Known rows:
[ 29 -20  34  33  17  11 -25  11  34  -5 -41  -9  46  14 -23  25   5  -8
  13  26  -2  33  -6 -10 -39 -16  -3 -15 -24  13   1  11 -17 -50  19 -15
  32 -10 -36 -12  22 -28  30   1 -39] -> flimu
[ 22 -29  44  30  18   4 -14   3  19  -7 -11   0  48  16 -22  29   9 -12
  24  25  13  30 -10   1 -47  -2   8 -10 -31  20 -10  -4 -27 -41  26  -6
  21 -13 -22  -6  23 -19  37   8 -47] -> zotrite
[ 17 -29  45  31  21   3 -13   7  17  -8 -15   1  49  20 -28  33  15 -10
  13  35  26  27  -5  -9 -39 -13   3 -10 -34  14 -12  -1 -16 -36  22  -5
  18 -11 -22 -16  17 -24  41  14 -50] -> rabronen
[ 16 -32  49  30  26   3 -19  13  15  -7 -20   2  46  27 -30  42  22  -8
   8  47  33  27  -5 -16 -32 -26  -1 -17 -37   2 -10   4 -10 -31  14  -6
  20  -6 -22 -28   8 -26  43  19 -48] -> mupum
[  4 -21   4  55  44 -13 -45   7  12   8 -28  25  53  31 -12  14  12 -31
  22  35   3  33 -10 -14 -41  -8  20 -15 -21  23  -9  57 -22 -21  14  -9
 -17  15 -27 -29   9  -6  27  51  -5] -> lilek
[  3 -15  14  65  33  23 -41  20   7  21 -15 -15  62 -12 -32  27  -4 -18
  33  24  28  26 -24 -22 -52 -20  15 -18 -53 -12 -25  17  -4 -29  -5   1
  -9  18   6 -30   6  13  35  23 -40] -> gogis
[ 19 -38  40  31  28   9 -10  -5  27  -1 -10  -2  46  13 -31  30  19 -11
  13  25  11  21 -15  -2 -46  -5  14  -4 -31  23 -11   7 -24 -45  24  -5
  21 -19 -24  -5  26 -10  36   7 -56] -> tisova
[  1 -19  17  46  39  -3 -46   1  11  24 -13  33  42  32 -20  13  -1 -28
  29  23  -5  18  -9  -8 -36  -9   9 -26 -13  11   3  56 -35 -20  19 -22
  -2   5  -3 -18  19   3  31  46   4] -> klekofum
[ 17 -28  40  32  19   7  -9   2  18  -7 -14   1  52  16 -27  30  10 -11
  18  26  25  26  -5   0 -45  -5   6 -10 -32  23 -13  -4 -21 -41  24  -2
  17 -10 -24 -13  22 -23  38  11 -50] -> vugrur
[ 13  -6  22  43  10  15 -31   0  18   0 -31   9  53  11  -6  20  -1 -35
  19  25   6  26  13 -14 -39 -28  34  -5 -71  22 -20  30 -23 -37 -26 -16
  21 -15   1   1  43   6  37  43  -9] -> paflu
[  3 -19   1  55  42 -15 -38   0  11   7 -22  24  55  28 -12   7   7 -33
  26  21  -1  35  -7  -3 -48   5  27 -12 -22  32 -11  51 -27 -26  19  -5
 -19  13 -28 -20  14  -5  24  47  -2] -> gonas
[ 21  11  25  26  41  -7  -3  13  12   3 -43  19  58  26 -23  24  -8 -30
  46  21  15  39  -3 -24 -52 -24  13 -18 -45   5 -10 -14 -29 -32   5 -13
 -18 -33   5 -34  10  18  32  19  -6] -> bripa
[ 12 -24  34  47  25   9 -10  -8  30 -14 -21   2  46  15 -27  24   8 -10
  15  27  31  15   8   6 -44 -13  -9  -6 -26  25 -12   7 -33 -58  21  -2
  22 -10 -27  -7  24 -16  34   7 -44] -> brakosar
[  4 -14  12  58  31  24 -33  12  10  25 -10 -17  64 -17 -30  24 -11 -19
  40  12  19  29 -27 -14 -58  -6  25 -15 -54  -3 -24  11 -10 -29   1   3
 -10  11   8 -18  18  18  33  15 -43] -> brubrar
[ 15  10  15  38  50  -1  -2   5  24  -1 -50  20  56  23 -31  22   1 -26
  33  25  28  25   3 -22 -47 -34   2 -19 -40   6 -16  -3 -32 -47  -2 -10
 -16 -34   0 -34   9  24  30  16  -3] -> tenes
[ 24 -33  37  45  30  -9 -18   7  24 -19 -23  -1  48  18 -19  20  11 -15
  18  38  12  34  -2  -3 -57  -3   2   2 -30  24  -9   8 -29 -51  15  -4
  22   0 -34  -4  17 -15  31  12 -45] -> zabravus
[ 21   0  28  34  54  -8 -11   5  26   6 -33  24  50  23 -25  12 -13 -31
  47  18  -3  28  -4 -22 -60 -20   5 -15 -32   6  -3  -3 -50 -46   0 -19
  -5 -34  17 -16  24  39  25  15   0] -> flerek

Facts:
dritubrik ξ vidrom; deka ξ mupum; skugros ξ vano
movidi ξ naplokle; pledruk ξ badek; pledruk ξ kamar
drabek ξ zoplem; klebiru ξ zoplem; mafon ξ mupum
taklan ξ vidrom; restem ξ fligos; restem ξ lestir
tisova ξ bemeso; tisova ξ badek; kluklustir ξ vidrom
kluklustir ξ fubrer; drefe ξ drosik; drikos ξ rabronen
drikos ξ mupum; drikos ξ gogis; drikos ξ deka
drikos ξ taklan; fubrer ξ tenes; rabronen ξ mupum
zegre ξ drosik; pligiflu ξ vidrom; skitupe ξ deka
temen ξ brekes; brubrar ξ rabronen; brubrar ξ nogon
brubrar ξ lestir; lestir ξ brekes; lestir ξ kamar
lestir ξ gogis; flimu ξ ganak; vigrir ξ grokan
nifla ξ nuskem; gonas ξ retos; drenen ξ drefe
drenen ξ drikos; dreplan ξ floda; bibral ξ nagokler
bibral ξ lilek; kloskem ξ brekes; kloskem ξ mupum
nuskem ξ kloskem; nuskem ξ nogon; vano ξ taklan
druskon ξ deka; druskon ξ naplokle; tenes ξ taklan
seski ξ brefluri; seski ξ deka; seski ξ lestir
bragruna ξ tenes; pumi ξ mimom; flerek ξ klekofum
flerek ξ trutrom; mimom ξ zegre; stugoma ξ kamar
retos ξ drosik; retos ξ lilek; driflobe ξ mupum
zabravus ξ mimom; vugrur ξ mupum; grokan ξ drabek
bemeso ξ brekes; bemeso ξ nogon; brakosar ξ vano
brakosar ξ truskal; klutu ξ mebren; brefluri ξ brubrar
vidrom ξ mupum; vidrom ξ deka; truper ξ mupum
zotrite ξ brefluri; zotrite ξ brazik; dratram ξ bripa
bripa ξ deka; floda ξ flimu; floda ξ digrus
nogon ξ mupum; nogon ξ kamar; dritubrik Ω 809
zedu Ω 449; zoplem Ω 256; drosik Ω 449
deka Ω 256; mebren Ω 449; skugros Ω 256
naplokle Ω 10; movidi Ω 60; pledruk Ω 315
drabek Ω 10; fligos Ω 10; badek Ω 10
klebiru Ω 449; mafon Ω 449; taklan Ω 809
restem Ω 10; gogis Ω 256; tisova Ω 10
kluklustir Ω 809; drefe Ω 809; drikos Ω 10
fubrer Ω 256; brekes Ω 60; rabronen Ω 10
zegre Ω 315; pligiflu Ω 315; skitupe Ω 809
temen Ω 256; mupum Ω 10; brubrar Ω 256
lestir Ω 256; flimu Ω 10; trutrom Ω 10
vigrir Ω 60; nifla Ω 10; gonas Ω 809
drenen Ω 449; dreplan Ω 256; bibral Ω 809
resten Ω 10; kloskem Ω 449; nuskem Ω 315
nagokler Ω 315; vano Ω 10; druskon Ω 10
paflu Ω 315; tenes Ω 449; seski Ω 315
kamar Ω 256; bragruna Ω 449; ganak Ω 449
nozus Ω 809; digrus Ω 10; pumi Ω 10
brazik Ω 10; klekofum Ω 809; flerek Ω 449
mimom Ω 10; stugoma Ω 315; retos Ω 60
keklor Ω 256; driflobe Ω 449; zabravus Ω 10
vugrur Ω 10; grokan Ω 10; bemeso Ω 10
brakosar Ω 10; truskal Ω 10; klutu Ω 10
brefluri Ω 10; vidrom Ω 449; truper Ω 449
floflebak Ω 60; zotrite Ω 10; dratram Ω 10
bripa Ω 449; floda Ω 809; nogon Ω 10
lilek Ω 809

Rows:
No name comes twice in this set of rows, the named rows included.
[ 13  -9  22  46  16   4 -34   8  18  -9 -33   8  51  13  -4  16   5 -37
  14  39   6  30  14 -19 -42 -27  35   3 -74  21 -22  35 -18 -39 -33 -11
  15  -4  -4  -4  37   4  37  49 -10] => nagokler
[  0  -3   6  79  33  25 -34   7  21  17 -21 -12  62 -16 -33  19 -15 -15
  38   9  32  16 -10  -4 -54 -20   5 -15 -45   0 -26  19 -19 -46  -4   3
  -7  15   5 -17  15  18  29  14 -35] => skugros
[ 16  -3   1  70  25  29 -47  20  26  21 -39 -27  61 -21 -26  14 -22 -14
  40   2  -2  35 -20 -14 -52 -19   9 -19 -44  -5 -14  21  -9 -45  -1  -6
   6  15  -8 -13  17   9  20   9 -32] => dreplan
[ 20   5  14  33  52 -11   1   8  17  -5 -44  16  65  20 -23  16   0 -33
  42  21  13  38  -2 -21 -63 -16  17 -10 -44  19 -17  -9 -31 -45   2  -3
 -27 -28  -3 -29  13  23  26  17  -7] => drenen
[ 15  -6  23  31   1  15 -19  -6  12   3 -18  10  58   7  -8  21  -3 -35
  22  16  10  29  12 -10 -43 -17  44  -7 -74  29 -28  13 -14 -33 -14  -6
   7 -18   5   0  51  -1  46  44 -11] => seski
[  3 -15   4  49  35  -1 -41  -4  14  18 -24  29  51  26 -16  16   3 -28
  28  16   0  27 -10  -3 -36  -7  22 -22 -20  19  -6  54 -29 -20  24 -15
  -9   3 -21 -21  16  -5  27  42  -3] => nozus
[  8  -8  10  73  32  22 -47  14  16  18 -23 -15  58 -12 -25  23 -16 -20
  41  16  14  28 -21 -14 -56 -13   9 -16 -51  -7 -19  23 -17 -37  -5  -1
   3  16   5 -14  11  20  26  16 -38] => keklor
[  2 -19  18  60  39  26 -44  16  14  27 -13 -14  60 -12 -35  31   1 -16
  28  25  16  23 -30 -27 -47 -23  20 -18 -56 -17 -23  24  -1 -27  -9  -4
  -5  11  10 -27   9  17  34  20 -46] => kamar
[ 23 -34  42  44  32 -11 -23  13  24 -22 -24   1  46  20 -18  24  13 -16
  12  47  14  36  -2  -9 -54  -8   1   0 -33  22  -9  11 -23 -48  12  -4
  25   0 -31 -11  12 -15  30  15 -47] => mimom
[ 23  -1  19  39  63 -20 -12  20  20 -11 -54  16  58  27 -20  20   9 -33
  32  47  10  43  -2 -34 -58 -30  13  -8 -45   5 -12   4 -26 -43 -15 -10
 -19 -21  -8 -37   1  26  23  24 -11] => drosik
[ -2  -2   7  75  30  25 -35  12  12  16 -21 -11  62 -14 -30  20 -15 -16
  37  13  37  21 -11  -8 -53 -21   1 -19 -47  -5 -26  17 -15 -39  -3   4
  -7  15   5 -20  11  14  33  16 -34] => fubrer
[  1  -1  16  83  39  27 -55   9  16  18 -33  -6  54  -9 -13  40  -9 -15
  42  23  22  33 -25 -12 -54 -22  17 -19 -64 -16 -15  28 -23 -23  -5 -10
  13   5  -7 -15  -8  22  21  19 -47] => zoplem
[ 15 -11  20  50  16  -1 -29   9  15 -14 -31   8  57  12  -3  15   4 -41
  14  35   6  32  17 -18 -47 -23  37   6 -75  30 -25  31 -16 -42 -31  -6
  13  -5  -8  -2  41   3  36  50  -8] => zegre
[  4  -3  18  64  24  21 -42  22   1  21 -14 -11  65  -7 -29  29 -13 -19
  42  21  32  34 -16 -17 -47 -19   9 -24 -50 -14 -24   9  -5 -25  -1   1
  -7  18  12 -29   7   7  36  24 -35] => deka

The same elements again, as new rows of numbers:
Known rows:
[ -8  -2  11 -13  31 -15  -3   8   0   0  -2  -9   1 -11   5   1 -10   4
  -3   4  -7  -2  -4 -13 -18  -9  14   5  -8 -12  -1 -20  22  -8  12  -3
   6  -3] -> trutrom
[ -6   3   0   7  14  -4   1  17  -1   6   3  -6   3  -3   5   4 -14   2
   8   2 -12  19  -6   0   0   0   6   6  -7  -7  -3 -12  22  -7  16  -6
  -4  -7] -> fligos
[ -4  -2  15  -5  32 -21 -11  11   1  -3   4 -14  -1   0   7   5   6 -11
  -5   5   2 -17  -7 -18 -22 -15  13   9   3 -16   3 -16  30 -17   1  -3
  -7   4] -> flimu
[-10   2   2  -4   3 -14  -2   4  -4   0   3  -5   7  -1  -6   2   0 -13
 -11  -3 -11  20  -1   3   4   7   2   5  15  -3  -4 -17  15  -7  -3  -2
   3  -4] -> druskon
[ -6   2   2  -2   4 -12  -1   4  -4  -1   2  -5   6  -3  -6   2  -1 -10
  -8  -2 -12  22  -5   2   6   7   2   7  11  -1  -4 -16  17  -6   0  -2
   4  -7] -> dratram
[ -4   1   9 -29  26 -17   1  -6  -3  -3  -4  -3 -12 -11  -2   0 -26   1
   1   1  11  -2 -21 -35  11  -4   1   0  -8 -19   1  -9  14 -24   2 -11
  21  -8] -> mimom
[-13   6   0   7   5  -2   0  13  -4   4   4  -6  -7   3   2   7  -9  -3
  -1  -3 -15  26  -4   4   0   8   6   6   5  -7  -4 -13  22 -11  11  -3
 -11  -4] -> bemeso
[-10   1  10 -14  23 -13  -4   3  -3  -1  -1  -7   1  -6   3   3  -9   2
  -6   1  -6   3  -6 -14 -13  -5  12   3   1 -13  -1 -18  21 -14   7  -3
   8  -1] -> resten
[ 11  -5  -6   3  14 -12   9  23   4   6   3  -5  33 -16   5  -6 -14  -1
  17   6 -14  23  -6  17  16  -8   2  13 -16   2  -6 -12  14  10  18 -10
   7 -19] -> mupum
[ 18 -12 -25  10 -33   6   3  -7  -4  -1   1 -15  35  -9  -3  -9  18 -22
  -5   2   3 -26 -20  11   4 -15  15  -8   9  11  -5   5  -7  13   2  -8
   1  -8] -> fubrer
[ -6  -1 -13  19 -58  23   0  18   1  -2  -5   2 -78   5  10   7  18   1
   9   1  12  17  -3  29  14   4  39   0  32   5  10  10 -29   6 -13  -2
 -11  12] -> seski
[ 30  -5 -22  22 -48  35   0  -4   7  -3  -3   7   5   2   2   7  18  -9
   5   0  14 -17  13   3  14   1  -1   1  10  17  -2  22 -23  24  -6   5
  -6  10] -> driflobe
[ 43 -11 -23  13 -40  27   3  -4  10  -3  -5   8  21  -9   2   1  18  -7
  11   4  15 -23  15   4  17  -7  -3   3   3  21  -2  20 -28  35  -5   2
   6   4] -> tenes
[ 31  -2 -23  28 -44  40   0  -1   6  -1  -2   7  -3   4   5  10  15  -4
  11   1  12 -18  13   3  10   1  -1  -1   5  15  -2  24 -21  24  -1   4
 -13  11] -> kloskem
[-16  12  24  -9  24 -17   2 -19   2   1   6  24  29  19 -18 -12   6  12
 -10  -9  -8  30  45  26   8  26 -58   3   0  15   2   6 -20   9 -25  15
   1  -2] -> kluklustir
[-19  12  30 -15  45 -16  -1 -16   2   2   4  22  14  15  -9 -10  -2  25
  -3  -6  -4   4  38   6 -12  14 -45   1 -17   2   5   7 -13   0 -12  15
  -3   4] -> nozus
[-16  14  26 -30  44 -20   4 -28   1   0   2  27   2  14 -14 -14 -17  22
   1  -6  12  10  24 -11  15  19 -58  -5 -21  -4   7  16 -18 -11 -19   8
  13   0] -> drefe

Rows:
No name comes twice in this set of rows, the named rows included.
[ 33  -8 -13   7 -20  32  -3  -3  10  -3  -8   4  -3  -7  10   6  12   6
  11   6  20 -42   8 -17  -9 -16   7  -2  -7   7   1  20 -19  19   4   4
   0  14] => mebren
[ -2  -2 -14  21 -55  24   3  24   4   0  -5   2 -75   0  13   4  14   6
  18   3  12  15  -5  30  13   1  43   1  22   4  10  12 -29   9  -4  -5
 -13   8] => nuskem
[  5  -7 -13  11 -57  16   2  17   5  -4  -7   3 -53  -5   7  -2  19  -1
  11   4  15  15  -3  32  19   0  37   1  29   7   9  10 -33  16 -15  -4
   3   6] => pligiflu
[ 38  -8 -21  14 -42  28  -1 -10   7  -6  -4   8  14  -3  -1   3  23  -9
   1   1  15 -24  17   1  12  -3  -4   1  13  18  -1  18 -26  28 -11   6
   6   8] => bragruna
[-37  12  36 -47  76 -58   3 -20 -11  -1   8   0  18   8 -18 -14 -38   0
 -18  -9 -17  24 -24 -32  -2  18 -47  -7 -22 -16  -1 -22  37 -45  -4   1
  12 -18] => retos
[-53  10  41 -35  79 -47  -3 -13 -13   6   4  -1  29   5 -15  -7 -25  18
 -33 -12 -47  32   3  -1 -47  21 -24  -7 -15  -8  -5 -43  35 -27  10  16
   2  -9] => vigrir
[ 14  -5  -8   1 -22  39  -5 -15   2  -4 -14   8 -12  -6   4  10  12  20
  -8  -1   6 -34  22 -10 -30  -5  20  -9   4   7  -1   7 -23  19   6  13
   5  21] => klebiru
[ -3   0  -1   2   5  -9   3  12   0   4   4  -5  15  -5  -1   0  -7  -9
   4   0 -14  25  -3   8  11   3   2   9   0  -1  -5 -13  17  -1   8  -5
   1 -11] => rabronen
[-15   2  14 -14  20 -14  -7   1  -4  -2  -2  -9 -10  -2   1   6  -5   1
 -13   0  -6   4  -7 -17 -19  -4  13   3   6 -15  -1 -22  22 -16   3  -1
   3   2] => klutu
[  8  -5 -29  29 -36  20   3   3  -6   5   4 -16  10   2   4   2   9 -14
   2   1  -2 -20 -27   8  -2 -11  16 -10   2   6  -5  12   2   2  14  -8
 -17  -2] => lestir
[ 28  -7 -13  12 -25  32  -4  -7   8  -5  -8   5  -9  -3   7   7  15   3
   6   4  20 -41   8 -16  -9 -13   8  -4  -1   5   2  19 -18  18  -2   6
  -1  16] => zedu
[ 17 -11 -31  25 -31  15   8   5  -3   5   3 -16  27  -6   6  -6   6 -14
   9   5   1 -22 -28  10   7 -16  15  -7  -7   7  -6  13  -3  11  16 -10
  -8  -9] => gogis
[ 36 -11  -9  18 -14  23  -9   2  12  -8  -2  -1  -3   0  16   8  26  -7
  14  10  27 -60   9 -22 -12 -26   6   2  -3   3   5  23 -11  19  -3   4
 -10  18] => ganak
[ -3  -4  14  -5  31 -21  -9  13   3  -3   4 -15  -3  -4  11   4   2 -10
   1   7   1 -16  -9 -20 -19 -20  14   8  -3 -15   3 -13  29 -11   4  -5
  -6  -1] => digrus

